Below is a small trained network, with its code and all its weights. Each question gives an input and a target symbol and asks what happens when units are switched off, that is, made to give their printed mean instead of their output.

import numpy as np


def w(rows, s, z=0):
    codes = np.array(rows[::2]) - 128.0
    scale = np.full(codes.shape[1], s)
    scale[-1] = z or s
    return codes * scale


def f(y):
    return y / 2 * (1 + np.tanh(0.7978845608 * (y + 0.044715 * y**3)))


def softmax(a):
    e = np.exp(a - a.max(-1, keepdims=True))
    return e / e.sum(-1, keepdims=True)


def log_softmax(a):
    a = a - a.max(-1, keepdims=True)
    return a - np.log(np.exp(a).sum(-1, keepdims=True))


def net(x, mask):
    ids = ['αβγδεζηθμπτφψ'.index(c) for c in x.split()]
    T = len(ids)
    res = E[ids] + P[:T]
    u = 0
    for l in range(2):
        q, k, v = (res @ M[l].T for M in (Q, K, V))
        z = softmax(np.where(np.tri(T) > 0, q @ k.T / 2**0.5, -1e9)) @ v
        res = res + np.where(mask[u], z, O[l][:, -1]) @ O[l][:, :-1]
        u += 1
        y = f(res @ A[l][:, :-1].T + A[l][:, -1])
        res = res + np.where(mask[u : u + 8], y, B[l][:, -1]) @ B[l][:, :-1]
        u += 8
    return log_softmax(res[-1] @ U[:, :-1].T + U[:, -1])


Q, K, V, O, A, B = {}, {}, {}, {}, {}, {}
E = w([
[172,97,175,166,96,144,151,10],'α',
[162,167,158,74,131,210,115,156],'β',
[138,83,41,123,88,181,116,97],'γ',
[135,149,165,99,69,83,138,56],'δ',
[85,144,27,101,100,201,116,45],'ε',
[126,184,159,51,181,145,118,148],'ζ',
[95,172,117,151,180,151,201,91],'η',
[177,161,96,70,203,151,65,59],'θ',
[181,142,165,65,114,85,219,117],'μ',
[142,181,198,181,105,253,154,91],'π',
[94,106,77,133,126,189,160,94],'τ',
[137,163,97,97,110,230,95,89],'φ',
[177,123,88,57,151,106,191,42],'ψ',
],0.017)
P = w([
[2,63,141,89,50,57,153,196],'0',
[91,192,159,110,104,162,138,129],'1',
[123,196,146,112,103,157,165,134],'2',
[143,187,149,107,105,154,180,134],'3',
[159,180,137,112,102,153,183,128],'4',
[157,170,128,102,103,139,184,121],'5',
[162,160,127,98,99,132,190,117],'6',
[170,157,126,103,104,127,183,104],'7',
[172,145,131,101,103,116,185,99],'8',
[162,127,122,101,99,103,185,83],'9',
[154,119,123,109,100,90,198,76],'10',
],0.0085)
Q[0] = w([
[185,201,44,39,143,214,180,30],'0.h0',
[117,153,129,8,51,208,201,4],'0.h0',
],0.018)
K[0] = w([
[206,155,160,106,97,81,154,52],'0.h0',
[184,78,141,123,113,3,142,70],'0.h0',
],0.026)
V[0] = w([
[124,139,79,48,107,130,251,160],'0.h0',
[107,61,96,119,246,199,125,150],'0.h0',
],0.013)
O[0] = w([
[50,214,48,110,163,165,198,161,211],'0.h0',
[2,39,211,43,226,175,185,140,10],'0.h0',
],0.0064,0.013)
A[0] = w([
[138,135,87,154,118,139,132,156,3],'0.n0',
[93,153,99,185,180,166,93,153,90],'0.n1',
[149,97,123,171,114,170,178,128,135],'0.n2',
[118,159,98,195,184,116,97,143,24],'0.n3',
[137,18,99,139,131,154,138,175,94],'0.n4',
[148,93,129,156,252,116,68,146,43],'0.n5',
[114,131,133,207,197,81,159,105,105],'0.n6',
[88,93,163,174,93,140,129,166,103],'0.n7',
],0.015,0.005)
B[0] = w([
[141,162,252,145,129,59,148,94,254],'0.n0',
[161,113,85,110,161,103,170,116,198],'0.n1',
[115,107,50,67,128,78,101,112,205],'0.n2',
[88,120,181,135,41,89,160,142,201],'0.n3',
[170,81,90,190,193,46,143,71,129],'0.n4',
[79,147,139,50,4,34,91,100,155],'0.n5',
[189,135,125,103,123,182,34,142,121],'0.n6',
[33,148,183,167,40,146,217,110,129],'0.n7',
],0.011,0.0067)
Q[1] = w([
[105,99,158,150,154,116,109,142],'1.h0',
[221,165,127,80,105,82,251,111],'1.h0',
],0.024)
K[1] = w([
[156,132,156,150,171,129,145,103],'1.h0',
[41,111,99,168,94,86,95,251],'1.h0',
],0.027)
V[1] = w([
[76,143,143,96,213,44,95,147],'1.h0',
[132,173,172,79,131,159,126,250],'1.h0',
],0.016)
O[1] = w([
[118,168,154,174,216,147,110,3,245],'1.h0',
[255,163,191,108,136,222,182,48,158],'1.h0',
],0.0091,0.011)
A[1] = w([
[230,106,90,185,122,166,201,180,143],'1.n0',
[156,76,199,136,134,149,200,100,2],'1.n1',
[166,104,196,229,70,74,110,122,84],'1.n2',
[205,208,116,183,215,67,131,203,108],'1.n3',
[89,124,115,209,152,81,132,182,48],'1.n4',
[55,115,182,248,173,175,100,69,110],'1.n5',
[142,161,121,184,178,160,128,72,131],'1.n6',
[114,9,85,200,247,254,191,202,137],'1.n7',
],0.0088,0.0098)
B[1] = w([
[131,76,134,184,148,149,158,129,178],'1.n0',
[6,142,95,171,129,137,65,203,156],'1.n1',
[77,191,137,123,169,190,92,160,169],'1.n2',
[105,118,100,131,88,128,133,93,183],'1.n3',
[211,133,181,153,173,159,126,86,151],'1.n4',
[119,93,115,120,63,154,103,170,202],'1.n5',
[153,126,145,87,149,59,133,166,253],'1.n6',
[77,92,181,161,116,121,171,12,137],'1.n7',
],0.016,0.028)
U = w([
[252,68,125,187,117,121,67,158,222],'α',
[136,76,203,171,155,174,153,162,142],'β',
[132,66,137,211,161,98,95,102,107],'γ',
[162,165,126,175,89,140,103,156,120],'δ',
[66,115,20,107,109,198,107,70,111],'ε',
[130,94,240,129,179,86,150,215,7],'ζ',
[170,110,212,123,168,140,154,96,97],'η',
[120,101,153,58,103,99,87,99,184],'θ',
[175,129,171,182,108,71,187,130,45],'μ',
[88,62,118,154,60,165,129,173,151],'π',
[55,92,104,192,124,126,107,75,95],'τ',
[178,94,120,107,83,255,141,67,255],'φ',
[153,155,20,96,205,163,159,157,156],'ψ',
],0.0065,0.0048)

Each question gives the input, a string of symbols that net reads in full, and the target symbol t.
The units are the heads (2 rows each of Q, K, V and O) and the neurons (one row each of A and B). Each row of codes is followed by its name. A weight is (code - 128) times the scale printed after its matrix; where a second scale follows, it is the last column's (O, A, B and U).
mask holds one flag per unit, layer by layer, with each layer's heads first. A switched-off unit (its flag False) gives its mean, the last column of its rows in O or B, instead of its output. The means were averaged over made-up inputs and are rounded, as every weight is.
A unit's drop is (log p(t) with every unit on - log p(t) with that unit switched off) / (log p(t) with every unit on - log p(t) with every unit switched off).
The circuit of an input: a set's keep is (log p(t) with only the set's units on - log p(t) with every unit switched off) / (log p(t) with every unit on - log p(t) with every unit switched off). Starting from the 12 units with the biggest drops (on a tie, the unit counted first), units are removed one at a time, each time the one whose removal leaves the highest keep (on an exact tie, the one counted first), for as long as the keep stays at least 0.8.
units of the circuit, in order: the units of the circuit, biggest drop first
unit that matters most: the unit with the biggest drop
top k neurons: the k neurons with the biggest drops, biggest first
top k neurons in layer l: the k neurons of layer l with the biggest drops, biggest first
input γ θ φ α π θ θ ζ μ, target γ: units of the circuit, in order	1.h0, 0.n4, 1.n4, 0.h0
input α ζ θ η θ ζ θ, target α: top 3 neurons	1.n4, 0.n2, 0.n0
input θ θ π α α ζ, target θ: top neuron	1.n0
input θ γ ζ τ δ ζ γ, target δ: units of the circuit, in order	0.n0, 0.h0, 1.n2
input θ ε α ζ ζ θ θ ζ, target α: units of the circuit, in order	0.h0, 1.n5, 1.n1, 1.h0
input θ θ θ ζ ζ π π θ θ π, target π: top 3 neurons	1.n5, 0.n7, 0.n5
input δ θ δ β, target δ: units of the circuit, in order	0.h0, 0.n0, 1.n2
input δ θ δ θ β β θ θ φ, target δ: top 3 neurons	0.n0, 1.n2, 1.n6
input β ζ θ π φ ζ ζ θ θ μ δ, target δ: top 2 neurons in layer 0	0.n0, 0.n1
input θ ζ β μ ζ π φ μ ζ θ ε, target θ: top 2 neurons in layer 1	1.n0, 1.n5
input θ θ ζ θ θ π φ η π, target θ: units of the circuit, in order	0.n2, 1.n0
input ζ ζ θ δ θ θ π τ θ, target ζ: top 2 neurons	1.n6, 1.n1
input α θ μ φ ζ π θ φ, target α: units of the circuit, in order	1.n4, 1.h0, 1.n2
input π φ π π θ μ ε π θ α, target π: top 2 neurons in layer 0	0.n7, 0.n0
input ζ π θ π θ θ φ θ α π, target ζ: units of the circuit, in order	1.n6, 1.h0, 1.n1
input τ θ α θ τ ε θ δ θ θ, target δ: top 2 neurons	1.n4, 1.n2
input π θ β δ γ α τ, target π: top 2 neurons in layer 0	0.n0, 0.n7
input ε θ φ ζ η, target η: unit that matters most	0.h0
input π θ ε θ μ, target π: top 3 neurons in layer 1	1.n6, 1.n3, 1.n0
input μ ζ ψ ζ ζ δ μ ε θ ζ, target μ: top neuron in layer 0	0.n1
input θ ζ τ α ζ δ α θ ε, target θ: top 4 neurons	0.n5, 1.n0, 1.n6, 1.n4
input π θ ζ μ θ θ θ θ, target μ: top 4 neurons	1.n5, 0.n3, 1.n1, 0.n0
input θ ψ θ φ ψ ζ θ θ θ φ, target ψ: top 2 neurons in layer 1	1.n7, 1.n6
input δ α π, target δ: top 4 neurons	1.n2, 0.n0, 1.n6, 1.n4
input θ π π θ π θ β η, target η: top 3 neurons in layer 1	1.n7, 1.n1, 1.n3
input δ μ α ζ η δ μ θ ε ζ, target μ: top 2 neurons in layer 1	1.n4, 1.n5
